Below is a small trained network, with its code and all its weights. Each question gives an input and a class and asks what happens when units are switched off, that is, made to give their printed mean instead of their output.

import numpy as np


def w(rows, s, z=0):
    codes = np.array(rows[::2]) - 128.0
    scale = np.full(codes.shape[1], s)
    scale[-1] = z or s
    return codes * scale


def f(y):
    return y / 2 * (1 + np.tanh(0.7978845608 * (y + 0.044715 * y**3)))


def log_softmax(a):
    a = a - a.max(-1, keepdims=True)
    return a - np.log(np.exp(a).sum(-1, keepdims=True))


def net(x, mask):
    res = np.array(x, float).reshape(1, 7) / 4 @ E
    y = f(res @ A[0][:, :-1].T + A[0][:, -1])
    res = res + np.where(mask, y, B[0][:, -1]) @ B[0][:, :-1]
    return log_softmax(res[-1] @ U[:, :-1].T + U[:, -1])


A, B = {}, {}
E = w([
[200,106,142],'x0',
[87,89,83],'x1',
[3,145,20],'x2',
[48,196,190],'x3',
[202,143,15],'x4',
[85,81,131],'x5',
[115,47,120],'x6',
],0.0051)
A[0] = w([
[238,82,70,65],'neuron 0',
[164,157,137,187],'neuron 1',
[23,47,173,139],'neuron 2',
[110,137,124,87],'neuron 3',
[154,231,231,114],'neuron 4',
[61,89,101,206],'neuron 5',
[105,89,141,91],'neuron 6',
[54,161,200,88],'neuron 7',
[106,180,86,217],'neuron 8',
[106,196,76,211],'neuron 9',
[111,226,70,201],'neuron 10',
[96,33,156,192],'neuron 11',
[104,141,103,255],'neuron 12',
[140,143,251,86],'neuron 13',
[58,70,119,179],'neuron 14',
[174,96,108,139],'neuron 15',
[131,189,132,190],'neuron 16',
[88,95,94,209],'neuron 17',
[120,88,119,166],'neuron 18',
[90,105,183,76],'neuron 19',
[98,69,127,164],'neuron 20',
[119,73,117,167],'neuron 21',
[105,209,46,148],'neuron 22',
],0.011,0.004)
B[0] = w([
[107,182,6,225],'neuron 0',
[114,133,145,178],'neuron 1',
[236,143,149,253],'neuron 2',
[132,129,112,117],'neuron 3',
[136,18,199,252],'neuron 4',
[145,176,199,235],'neuron 5',
[164,116,124,130],'neuron 6',
[153,109,55,211],'neuron 7',
[50,147,149,212],'neuron 8',
[42,143,144,222],'neuron 9',
[59,111,164,232],'neuron 10',
[164,134,178,226],'neuron 11',
[78,161,176,223],'neuron 12',
[118,20,119,232],'neuron 13',
[177,167,185,222],'neuron 14',
[93,152,97,171],'neuron 15',
[110,100,145,181],'neuron 16',
[127,153,190,215],'neuron 17',
[132,156,139,163],'neuron 18',
[161,84,104,154],'neuron 19',
[165,154,149,180],'neuron 20',
[139,166,137,174],'neuron 21',
[49,97,112,218],'neuron 22',
],0.018,0.0043)
U = w([
[167,65,127,3],'0',
[186,1,150,22],'1',
[166,184,148,112],'2',
[224,201,204,67],'3',
[51,25,224,212],'4',
[168,189,56,241],'5',
],0.0077,0.0048)

Each question gives the input, the list of numbers given to net, and the class t.
The units are the neurons (one row each of A and B). Each row of codes is followed by its name. A weight is (code - 128) times the scale printed after its matrix; where a second scale follows, it is the last column's (A, B and U).
mask holds one flag per neuron, in row order. A switched-off neuron (its flag False) gives its mean, the last column of its row in B, instead of its output. The means were averaged over made-up inputs and are rounded, as every weight is.
A unit's drop is (log p(t) with every unit on - log p(t) with that unit switched off) / (log p(t) with every unit on - log p(t) with every unit switched off).
The circuit of an input: a set's keep is (log p(t) with only the set's units on - log p(t) with every unit switched off) / (log p(t) with every unit on - log p(t) with every unit switched off). Starting from the 12 units with the biggest drops (on a tie, the unit counted first), units are removed one at a time, each time the one whose removal leaves the highest keep (on an exact tie, the one counted first), for as long as the keep stays at least 0.8.
circuit, biggest first: the units of the circuit, biggest drop first
k most important neurons: the k neurons with the biggest drops, biggest first
drop of u: that unit's drop, to one decimal
input [5,-1,-5,4,7,7,8], class 5: circuit, biggest first => neuron 0; neuron 4
input [1,-7,-3,-3,3,-3,-2], class 5: circuit, biggest first => neuron 0
input [-1,0,-7,0,4,3,3], class 5: 2 most important neurons => neuron 0; neuron 4
input [6,-8,-6,8,-1,-5,-5], class 4: 2 most important neurons => neuron 2; neuron 4
input [5,-6,-7,-6,-1,5,-6], class 1: 2 most important neurons => neuron 4; neuron 13
input [7,-6,8,-6,3,-2,-1], class 5: 2 most important neurons => neuron 0; neuron 4
input [-2,5,-3,-2,1,-8,3], class 5: drop of neuron 0 => 0.1
input [2,-4,6,7,-7,3,8], class 3: drop of neuron 4 => 0.0
input [5,-5,3,3,1,8,-1], class 3: drop of neuron 4 => 0.6
input [1,-5,-5,5,1,-8,-2], class 4: drop of neuron 2 => 0.1
input [-3,2,8,-6,3,3,5], class 3: 2 most important neurons => neuron 14; neuron 5
